Below is a small trained network, with its code and all its weights. Each question gives an input and a target symbol and asks what happens when units are switched off, that is, made to give their printed mean instead of their output.

import numpy as np


def w(rows, s, z=0):
    codes = np.array(rows[::2]) - 128.0
    scale = np.full(codes.shape[1], s)
    scale[-1] = z or s
    return codes * scale


def f(y):
    return np.maximum(y, 0)


def softmax(a):
    e = np.exp(a - a.max(-1, keepdims=True))
    return e / e.sum(-1, keepdims=True)


def log_softmax(a):
    a = a - a.max(-1, keepdims=True)
    return a - np.log(np.exp(a).sum(-1, keepdims=True))


def net(x, mask):
    ids = ['αβζηθλμξπστφ'.index(c) for c in x.split()]
    T = len(ids)
    res = E[ids] + P[:T]
    u = 0
    for l in range(2):
        r = res
        for j in range(3):
            rows = slice(2 * j, 2 * j + 2)
            q, k, v = (r @ M[l][rows].T for M in (Q, K, V))
            z = softmax(np.where(np.tri(T) > 0, q @ k.T / 2**0.5, -1e9)) @ v
            o = O[l][rows]
            res = res + np.where(mask[u + j], z, o[:, -1]) @ o[:, :-1]
        u += 3
        y = f(res @ A[l][:, :-1].T + A[l][:, -1])
        res = res + np.where(mask[u : u + 16], y, B[l][:, -1]) @ B[l][:, :-1]
        u += 16
    return log_softmax(res[-1] @ U[:, :-1].T + U[:, -1])


Q, K, V, O, A, B = {}, {}, {}, {}, {}, {}
E = w([
[47,126,53,125,79,79],'α',
[185,146,126,139,221,185],'β',
[108,65,126,25,148,81],'ζ',
[129,108,117,95,168,205],'η',
[63,165,223,186,252,78],'θ',
[110,188,205,182,102,242],'λ',
[113,63,119,172,165,158],'μ',
[35,151,209,54,60,177],'ξ',
[150,84,185,200,140,155],'π',
[121,37,121,139,150,60],'σ',
[161,138,232,78,132,132],'τ',
[171,120,175,112,137,26],'φ',
],0.018)
P = w([
[168,46,254,77,217,174],'0',
[130,155,111,143,38,113],'1',
[121,153,113,139,47,113],'2',
[117,155,111,139,52,112],'3',
[114,157,113,136,58,119],'4',
[114,155,114,129,69,122],'5',
[112,154,119,128,73,124],'6',
[109,152,120,126,82,121],'7',
[110,153,129,122,77,124],'8',
[112,154,126,130,88,125],'9',
[105,151,128,119,93,127],'10',
[109,151,131,122,96,126],'11',
[106,148,135,124,94,124],'12',
],0.0078)
Q[0] = w([
[62,138,138,136,217,111],'L0H1',
[56,148,202,182,197,234],'L0H1',
[156,42,237,75,191,94],'L0H2',
[213,56,173,72,154,177],'L0H2',
[188,114,200,78,82,170],'L0H3',
[80,140,254,109,202,136],'L0H3',
],0.0099)
K[0] = w([
[130,72,173,121,166,149],'L0H1',
[59,230,184,208,203,77],'L0H1',
[2,170,171,166,235,84],'L0H2',
[146,179,128,191,131,96],'L0H2',
[57,198,93,172,100,46],'L0H3',
[128,106,210,181,238,151],'L0H3',
],0.0085)
V[0] = w([
[150,160,125,117,75,124],'L0H1',
[15,212,140,149,254,74],'L0H1',
[73,175,130,227,155,57],'L0H2',
[222,114,140,184,48,120],'L0H2',
[140,106,45,130,158,52],'L0H3',
[28,207,141,183,242,93],'L0H3',
],0.0051)
O[0] = w([
[112,94,155,136,159,131,90],'L0H1',
[193,140,115,90,2,112,250],'L0H1',
[101,195,87,143,110,116,197],'L0H2',
[165,96,141,168,99,109,66],'L0H2',
[133,67,162,114,128,136,2],'L0H3',
[103,85,81,164,193,100,235],'L0H3',
],0.0099,0.0032)
A[0] = w([
[149,117,140,186,90,123,126],'L0N1',
[68,119,85,118,246,117,151],'L0N2',
[87,188,147,164,168,97,111],'L0N3',
[150,72,55,128,111,144,47],'L0N4',
[70,68,117,87,141,211,50],'L0N5',
[114,125,164,138,76,86,120],'L0N6',
[124,160,154,148,168,83,86],'L0N7',
[79,168,138,62,108,167,17],'L0N8',
[216,145,98,138,117,117,11],'L0N9',
[143,114,145,159,165,202,138],'L0N10',
[238,88,140,169,205,105,38],'L0N11',
[110,137,18,133,145,75,2],'L0N12',
[102,162,90,157,78,102,104],'L0N13',
[134,128,104,76,127,99,75],'L0N14',
[115,127,46,156,78,184,121],'L0N15',
[102,140,59,95,87,134,41],'L0N16',
],0.011,0.0088)
B[0] = w([
[53,134,147,129,153,120,205],'L0N1',
[173,96,68,116,60,143,235],'L0N2',
[100,121,102,88,59,164,210],'L0N3',
[94,242,165,150,113,93,140],'L0N4',
[103,122,126,22,138,127,168],'L0N5',
[177,124,96,121,131,175,255],'L0N6',
[106,133,80,97,66,126,176],'L0N7',
[81,129,168,207,121,66,162],'L0N8',
[47,55,114,128,100,130,149],'L0N9',
[115,177,107,100,252,139,228],'L0N10',
[146,254,101,128,152,47,164],'L0N11',
[201,164,191,163,58,200,158],'L0N12',
[146,159,113,74,130,173,236],'L0N13',
[157,92,156,127,153,146,154],'L0N14',
[70,137,90,78,199,66,211],'L0N15',
[115,167,93,189,173,120,172],'L0N16',
],0.0082,0.0041)
Q[1] = w([
[94,98,144,167,164,171],'L1H1',
[138,93,176,154,175,109],'L1H1',
[166,171,39,122,2,196],'L1H2',
[186,148,140,129,149,106],'L1H2',
[139,119,102,74,41,80],'L1H3',
[170,213,13,140,6,252],'L1H3',
],0.0098)
K[1] = w([
[73,107,115,146,182,101],'L1H1',
[118,55,121,170,131,82],'L1H1',
[111,153,133,55,189,25],'L1H2',
[174,131,106,144,109,127],'L1H2',
[151,145,167,65,112,62],'L1H3',
[142,205,150,4,153,117],'L1H3',
],0.012)
V[1] = w([
[121,37,134,125,218,150],'L1H1',
[179,165,41,110,135,242],'L1H1',
[169,1,68,47,82,237],'L1H2',
[67,60,187,135,215,229],'L1H2',
[168,133,104,175,227,180],'L1H3',
[72,81,245,164,120,58],'L1H3',
],0.0049)
O[1] = w([
[76,126,19,73,121,81,3],'L1H1',
[133,148,203,88,221,80,203],'L1H1',
[201,173,97,222,119,153,51],'L1H2',
[107,78,205,179,59,91,178],'L1H2',
[255,120,108,117,123,217,139],'L1H3',
[165,166,146,80,223,15,108],'L1H3',
],0.006,0.0052)
A[1] = w([
[99,106,8,108,89,100,66],'L1N1',
[155,130,141,144,118,155,214],'L1N2',
[98,111,176,202,168,154,51],'L1N3',
[130,51,104,155,197,166,153],'L1N4',
[186,102,151,97,191,117,12],'L1N5',
[169,163,152,131,101,95,155],'L1N6',
[139,128,153,148,184,69,146],'L1N7',
[166,10,123,125,111,92,40],'L1N8',
[95,120,140,119,107,38,61],'L1N9',
[158,144,84,156,161,138,1],'L1N10',
[116,90,88,90,131,107,30],'L1N11',
[173,158,128,208,139,77,74],'L1N12',
[144,47,62,174,193,98,61],'L1N13',
[167,101,103,150,179,70,107],'L1N14',
[134,109,145,203,189,113,56],'L1N15',
[134,189,66,97,88,99,131],'L1N16',
],0.013,0.0063)
B[1] = w([
[147,98,171,178,145,254,191],'L1N1',
[134,171,131,157,158,76,227],'L1N2',
[90,205,105,126,78,179,166],'L1N3',
[83,90,91,99,95,28,197],'L1N4',
[81,104,124,186,85,151,183],'L1N5',
[113,74,135,150,198,111,253],'L1N6',
[177,148,80,132,74,120,206],'L1N7',
[154,250,126,132,95,154,154],'L1N8',
[197,66,95,153,77,191,199],'L1N9',
[190,121,97,192,195,111,137],'L1N10',
[146,247,109,159,118,123,150],'L1N11',
[41,49,149,82,152,141,150],'L1N12',
[90,74,249,221,217,136,145],'L1N13',
[116,128,179,152,75,166,156],'L1N14',
[155,131,77,97,38,86,155],'L1N15',
[113,29,81,140,151,151,253],'L1N16',
],0.0087,0.0059)
U = w([
[180,160,217,124,202,77,254],'α',
[154,145,151,254,118,125,60],'β',
[216,185,112,103,90,162,71],'ζ',
[155,167,78,187,185,106,141],'η',
[85,192,137,179,161,146,84],'θ',
[100,127,79,46,184,110,143],'λ',
[63,96,125,209,180,78,93],'μ',
[120,107,108,169,158,182,74],'ξ',
[90,196,70,200,96,36,228],'π',
[80,97,177,120,81,128,38],'σ',
[112,134,115,170,142,120,138],'τ',
[188,65,96,151,106,69,112],'φ',
],0.0095,0.0053)

Each question gives the input, a string of symbols that net reads in full, and the target symbol t.
The units are the heads (2 rows each of Q, K, V and O) and the neurons (one row each of A and B). Each row of codes is followed by its name. A weight is (code - 128) times the scale printed after its matrix; where a second scale follows, it is the last column's (O, A, B and U).
mask holds one flag per unit, layer by layer, with each layer's heads first. A switched-off unit (its flag False) gives its mean, the last column of its rows in O or B, instead of its output. The means were averaged over made-up inputs and are rounded, as every weight is.
A unit's drop is (log p(t) with every unit on - log p(t) with that unit switched off) / (log p(t) with every unit on - log p(t) with every unit switched off).
unit that matters most: the unit with the biggest drop
k most important neurons: the k neurons with the biggest drops, biggest first
heads that matter: for each layer, one digit per head in row order, 1 if its drop is at least 0.15 and else 0, layers parted by /
input ξ λ θ, target φ: heads that matter -> 101 / 001
input β τ φ τ η β θ τ φ φ φ, target ζ: 4 most important neurons -> (L0N11 L0N10 L0N2 L0N3)
input τ θ φ ζ τ η, target α: heads that matter -> 111 / 100
input φ θ η π π, target λ: unit that matters most -> L0H1
input π φ π τ ζ τ φ β, target η: 3 most important neurons -> (L1N10 L0N10 L0N11)
input ζ τ τ τ π β τ π η π θ τ, target μ: heads that matter -> 011 / 010
input ξ τ φ θ σ π, target φ: heads that matter -> 111 / 011
input η τ τ π τ β θ π β, target β: heads that matter -> 110 / 011
input η φ π τ θ ξ φ φ, target β: 2 most important neurons -> (L0N10 L0N5)
input π π τ μ, target μ: heads that matter -> 110 / 100
input θ ξ τ τ π π η, target ξ: 4 most important neurons -> (L1N1 L0N15 L1N16 L0N9)
input φ ζ θ τ α φ, target λ: heads that matter -> 010 / 110
input ξ θ η ζ α, target φ: 4 most important neurons -> (L0N5 L0N8 L1N9 L0N10)
input θ μ λ π π μ λ φ, target ξ: 2 most important neurons -> (L1N1 L0N2)
input π θ τ σ φ φ, target σ: 3 most important neurons -> (L0N11 L0N10 L0N3)
input φ φ τ τ μ β π θ σ π τ, target λ: most important neuron -> (L0N11)
input ζ τ τ θ π φ τ τ ζ φ σ π φ, target μ: 2 most important neurons -> (L1N12 L1N6)
input τ φ ζ θ τ θ π θ λ λ, target α: 2 most important neurons -> (L0N11 L0N10)
input φ λ τ φ σ θ λ, target λ: heads that matter -> 101 / 010
input φ α φ η σ τ τ α φ θ, target λ: heads that matter -> 110 / 110
input τ τ η, target λ: heads that matter -> 101 / 100
input σ μ π π λ, target θ: 2 most important neurons -> (L1N3 L0N10)
input τ μ τ α π, target π: heads that matter -> 100 / 000
input τ η τ φ τ τ φ θ τ π π, target α: most important neuron -> (L0N13)
input τ β τ θ θ, target α: heads that matter -> 101 / 111
input π ζ φ η φ μ θ τ, target σ: 2 most important neurons -> (L0N11 L0N10)
input θ π μ π β β η τ τ φ τ, target ξ: 4 most important neurons -> (L0N2 L1N1 L0N15 L1N16)
input τ φ π φ τ τ τ λ π τ π θ ξ, target α: most important neuron -> (L0N13)
input τ θ τ τ π σ φ π π β, target α: heads that matter -> 111 / 100
